Below are the code and all the weights of a small trained network. Each question names an input and a target symbol and asks about switching units off, where a switched-off unit gives its printed mean instead of its output.

import numpy as np


def w(rows, s, z=0):
    codes = np.array(rows[::2]) - 128.0
    scale = np.full(codes.shape[1], s)
    scale[-1] = z or s
    return codes * scale


def norm(h):
    return h / np.sqrt((h * h).mean(-1, keepdims=True) + 1e-5)


def f(y):
    return np.maximum(y, 0)


def softmax(a):
    e = np.exp(a - a.max(-1, keepdims=True))
    return e / e.sum(-1, keepdims=True)


def log_softmax(a):
    a = a - a.max(-1, keepdims=True)
    return a - np.log(np.exp(a).sum(-1, keepdims=True))


def net(x, mask):
    ids = ['αβδζηθλξπσφω'.index(c) for c in x.split()]
    T = len(ids)
    res = E[ids] + P[:T]
    r = norm(res)
    for j in range(2):
        rows = slice(2 * j, 2 * j + 2)
        q, k, v = (r @ M[0][rows].T for M in (Q, K, V))
        z = softmax(np.where(np.tri(T) > 0, q @ k.T / 2**0.5, -1e9)) @ v
        o = O[0][rows]
        res = res + np.where(mask[j], z, o[:, -1]) @ o[:, :-1]
    y = f(norm(res) @ A[0][:, :-1].T + A[0][:, -1])
    res = res + np.where(mask[2:6], y, B[0][:, -1]) @ B[0][:, :-1]
    return log_softmax(norm(res)[-1] @ U[:, :-1].T + U[:, -1])


Q, K, V, O, A, B = {}, {}, {}, {}, {}, {}
E = w([
[82,184,95],'α',
[179,178,129],'β',
[66,75,105],'δ',
[188,32,135],'ζ',
[136,120,149],'η',
[213,65,126],'θ',
[77,184,101],'λ',
[161,45,120],'ξ',
[66,187,103],'π',
[252,91,135],'σ',
[67,76,111],'φ',
[226,250,162],'ω',
],0.0017)
P = w([
[134,135,100],'0',
[85,213,120],'1',
[98,150,167],'2',
[251,180,116],'3',
[114,123,135],'4',
[190,45,169],'5',
[114,125,165],'6',
[146,73,76],'7',
[100,121,155],'8',
],0.012)
Q[0] = w([
[151,126,3],'h1',
[34,163,218],'h1',
[95,124,158],'h2',
[169,120,104],'h2',
],0.014)
K[0] = w([
[139,123,251],'h1',
[168,169,36],'h1',
[155,144,95],'h2',
[107,109,145],'h2',
],0.018)
V[0] = w([
[238,173,168],'h1',
[106,250,133],'h1',
[114,62,153],'h2',
[95,144,163],'h2',
],0.013)
O[0] = w([
[216,56,252,111],'h1',
[77,75,150,220],'h1',
[100,169,163,2],'h2',
[112,150,96,100],'h2',
],0.016,0.0041)
A[0] = w([
[128,128,126,119],'n1',
[174,79,220,202],'n2',
[254,127,165,196],'n3',
[127,173,84,254],'n4',
],0.012,0.0057)
B[0] = w([
[142,122,113,128],'n1',
[196,162,2,254],'n2',
[27,180,206,252],'n3',
[156,103,223,227],'n4',
],0.0086,0.008)
U = w([
[60,77,132,184],'α',
[183,121,10,37],'β',
[69,190,59,63],'δ',
[87,141,245,160],'ζ',
[151,36,219,131],'η',
[100,197,172,232],'θ',
[62,72,140,127],'λ',
[221,159,196,208],'ξ',
[67,75,131,188],'π',
[201,242,97,2],'σ',
[74,187,60,53],'φ',
[223,56,106,135],'ω',
],0.013,0.0016)

Each question gives the input, a string of symbols that net reads in full, and the target symbol t.
The units are the heads (2 rows each of Q, K, V and O) and the neurons (one row each of A and B). Each row of codes is followed by its name. A weight is (code - 128) times the scale printed after its matrix; where a second scale follows, it is the last column's (O, A, B and U).
mask holds one flag per unit, heads first, then neurons. A switched-off unit (its flag False) gives its mean, the last column of its rows in O or B, instead of its output. The means were averaged over made-up inputs and are rounded, as every weight is.
A unit's drop is (log p(t) with every unit on - log p(t) with that unit switched off) / (log p(t) with every unit on - log p(t) with every unit switched off).
The circuit of an input: a set's keep is (log p(t) with only the set's units on - log p(t) with every unit switched off) / (log p(t) with every unit on - log p(t) with every unit switched off). Starting from all 6 units, units are removed one at a time, each time the one whose removal leaves the highest keep (on an exact tie, the one counted first), for as long as the keep stays at least 0.8.
units of the circuit, in order: the units of the circuit, biggest drop first
k most important neurons: the k neurons with the biggest drops, biggest first
which heads matter: for each layer, one digit per head in row order, 1 if its drop is at least 0.15 and else 0, layers parted by /
input σ π σ α ξ, target ξ: most important neuron => n2
input α ξ η η, target η: units of the circuit, in order => n2, h1, n3
input η β η δ, target η: 3 most important neurons => n2, n3, n4
input ξ σ β δ, target β: units of the circuit, in order => h1, n2, n4
input ξ ζ θ β β η, target β: units of the circuit, in order => n2, n4
input η φ β η, target β: units of the circuit, in order => h1, n2, n4
input η φ σ ξ σ ω β β θ, target β: which heads matter => 00
input δ β η σ δ θ, target δ: which heads matter => 11
input β δ η, target ω: 2 most important neurons => n2, n4
input φ β π, target δ: which heads matter => 10
input α λ α ω δ β, target δ: which heads matter => 10
input λ θ ζ λ θ σ η λ, target η: 3 most important neurons => n2, n3, n4
input σ ω θ η ζ ω, target ζ: 2 most important neurons => n3, n2
input σ φ β π β ξ π, target ξ: most important neuron => n2
input β ξ ζ δ, target ζ: which heads matter => 00
input θ α θ α ξ δ, target ξ: units of the circuit, in order => h1, n4, n2
input σ ω δ ζ, target δ: 2 most important neurons => n2, n3
input ξ α β η ξ, target ζ: units of the circuit, in order => h1, n2
input π σ ω ω, target ω: units of the circuit, in order => h1, n2
input φ δ ζ, target δ: 2 most important neurons => n3, n2
input σ λ β, target ξ: 2 most important neurons => n2, n3
input η φ β β ξ, target β: 2 most important neurons => n2, n4
input σ δ η σ β σ π ω λ, target ξ: units of the circuit, in order => h1
input β ω ξ φ π, target ω: units of the circuit, in order => n2, h1
input α φ ω σ ξ ω, target ξ: 3 most important neurons => n4, n2, n3
input σ α α ω θ π, target θ: units of the circuit, in order => h1, n3
input θ ξ ζ, target σ: units of the circuit, in order => n2, h1
input ω β ξ ξ η, target η: units of the circuit, in order => h1
input σ ζ θ, target ξ: 2 most important neurons => n2, n3
input λ ζ η ξ, target η: which heads matter => 11
